Here is a tiny trained network, its code and every weight. The questions are about switching its units off for an input and a class, where a switched-off unit gives its printed mean instead of its output.

import numpy as np


def w(rows, s, z=0):
    codes = np.array(rows[::2]) - 128.0
    scale = np.full(codes.shape[1], s)
    scale[-1] = z or s
    return codes * scale


def f(y):
    return y / 2 * (1 + np.tanh(0.7978845608 * (y + 0.044715 * y**3)))


def log_softmax(a):
    a = a - a.max(-1, keepdims=True)
    return a - np.log(np.exp(a).sum(-1, keepdims=True))


def net(x, mask):
    res = np.array(x, float).reshape(1, 8) / 4 @ E
    y = f(res @ A[0][:, :-1].T + A[0][:, -1])
    res = res + np.where(mask, y, B[0][:, -1]) @ B[0][:, :-1]
    return log_softmax(res[-1] @ U[:, :-1].T + U[:, -1])


A, B = {}, {}
E = w([
[145,134,111,144,111,117],'x0',
[147,161,130,148,90,117],'x1',
[118,132,144,113,127,130],'x2',
[123,120,126,121,135,129],'x3',
[254,82,233,153,129,47],'x4',
[155,223,62,90,230,53],'x5',
[17,101,190,224,158,56],'x6',
[134,101,97,125,123,96],'x7',
],0.0089)
A[0] = w([
[135,112,185,171,144,98,104],'n0',
[55,171,110,171,149,88,26],'n1',
[99,104,116,134,87,166,120],'n2',
[186,132,169,106,147,104,172],'n3',
[132,111,144,143,130,119,115],'n4',
[234,97,117,39,91,197,130],'n5',
[173,124,143,113,137,115,94],'n6',
[137,98,148,173,126,136,99],'n7',
[132,100,134,178,122,110,105],'n8',
[134,119,111,187,126,125,106],'n9',
[123,93,133,102,68,154,118],'n10',
[135,201,144,120,216,36,164],'n11',
[137,173,132,134,195,77,28],'n12',
[138,183,127,129,198,77,65],'n13',
[132,84,167,125,153,117,123],'n14',
[142,120,126,166,146,128,101],'n15',
[142,152,92,157,98,111,122],'n16',
[59,166,119,176,158,82,212],'n17',
[148,162,143,108,112,130,115],'n18',
[124,103,152,152,111,124,110],'n19',
[7,152,46,162,86,183,175],'n20',
[34,128,76,160,86,164,12],'n21',
[146,202,11,60,168,178,133],'n22',
[133,77,179,179,103,144,112],'n23',
[184,105,120,99,107,168,125],'n24',
[129,167,111,113,138,147,128],'n25',
],0.014,0.011)
B[0] = w([
[115,122,109,104,69,110,175],'n0',
[138,136,113,41,164,148,157],'n1',
[125,115,112,135,181,126,163],'n2',
[89,107,138,160,146,133,190],'n3',
[121,135,142,126,112,137,139],'n4',
[152,137,128,227,216,138,226],'n5',
[130,109,102,130,168,146,147],'n6',
[137,126,139,116,105,130,150],'n7',
[132,139,133,114,97,142,152],'n8',
[113,124,132,109,144,134,136],'n9',
[138,148,141,148,177,118,164],'n10',
[151,160,112,124,224,166,220],'n11',
[118,106,153,203,110,152,154],'n12',
[155,107,124,205,157,110,168],'n13',
[141,154,127,138,68,127,158],'n14',
[126,145,147,131,125,142,130],'n15',
[104,112,138,96,144,149,137],'n16',
[112,96,141,179,87,100,215],'n17',
[116,92,98,114,136,126,139],'n18',
[129,113,131,105,108,114,151],'n19',
[186,137,105,173,254,159,249],'n20',
[104,122,173,218,78,92,173],'n21',
[87,140,148,13,13,121,234],'n22',
[89,122,117,101,86,115,186],'n23',
[129,139,135,165,183,117,171],'n24',
[157,87,94,90,102,90,152],'n25',
],0.019,0.018)
U = w([
[215,190,69,140,231,170,168],'0',
[162,96,175,254,152,99,222],'1',
[111,174,120,24,27,83,10],'2',
],0.0062,0.0012)

Each question gives the input, the list of numbers given to net, and the class t.
The units are the neurons (one row each of A and B). Each row of codes is followed by its name. A weight is (code - 128) times the scale printed after its matrix; where a second scale follows, it is the last column's (A, B and U).
mask holds one flag per neuron, in row order. A switched-off neuron (its flag False) gives its mean, the last column of its row in B, instead of its output. The means were averaged over made-up inputs and are rounded, as every weight is.
A unit's drop is (log p(t) with every unit on - log p(t) with that unit switched off) / (log p(t) with every unit on - log p(t) with every unit switched off).
The circuit of an input: a set's keep is (log p(t) with only the set's units on - log p(t) with every unit switched off) / (log p(t) with every unit on - log p(t) with every unit switched off). Starting from the 12 units with the biggest drops (on a tie, the unit counted first), units are removed one at a time, each time the one whose removal leaves the highest keep (on an exact tie, the one counted first), for as long as the keep stays at least 0.8.
circuit, biggest first: the units of the circuit, biggest drop first
unit that matters most: the unit with the biggest drop
k most important neurons: the k neurons with the biggest drops, biggest first
drop of u: that unit's drop, to one decimal
input [-5,0,-8,-1,-2,7,-3,-2], class 2: unit that matters most => n22
input [-1,-5,-6,-6,-1,1,5,-3], class 0: 3 most important neurons => (n21; n1; n3)
input [-6,5,-6,5,0,3,-2,-5], class 2: circuit, biggest first => (n20; n22)
input [-3,0,-3,-2,-2,-8,-2,8], class 0: 2 most important neurons => (n17; n20)
input [1,2,-7,4,-4,6,-1,0], class 2: 2 most important neurons => (n22; n5)
input [-4,6,-7,1,0,-5,-1,1], class 0: 3 most important neurons => (n17; n21; n3)
input [6,6,0,-5,-4,-5,-1,2], class 0: 2 most important neurons => (n20; n17)
input [4,3,4,-3,-5,3,0,7], class 2: 2 most important neurons => (n22; n5)
input [-1,-4,-1,-6,5,0,-8,7], class 1: drop of n5 => 0.3
input [-6,-8,8,5,3,-2,-6,-1], class 1: drop of n20 => 1.9
input [5,-8,4,-7,1,-5,7,7], class 2: drop of n5 => 0.2
input [8,0,-3,0,-8,6,-2,-7], class 2: drop of n22 => 2.0
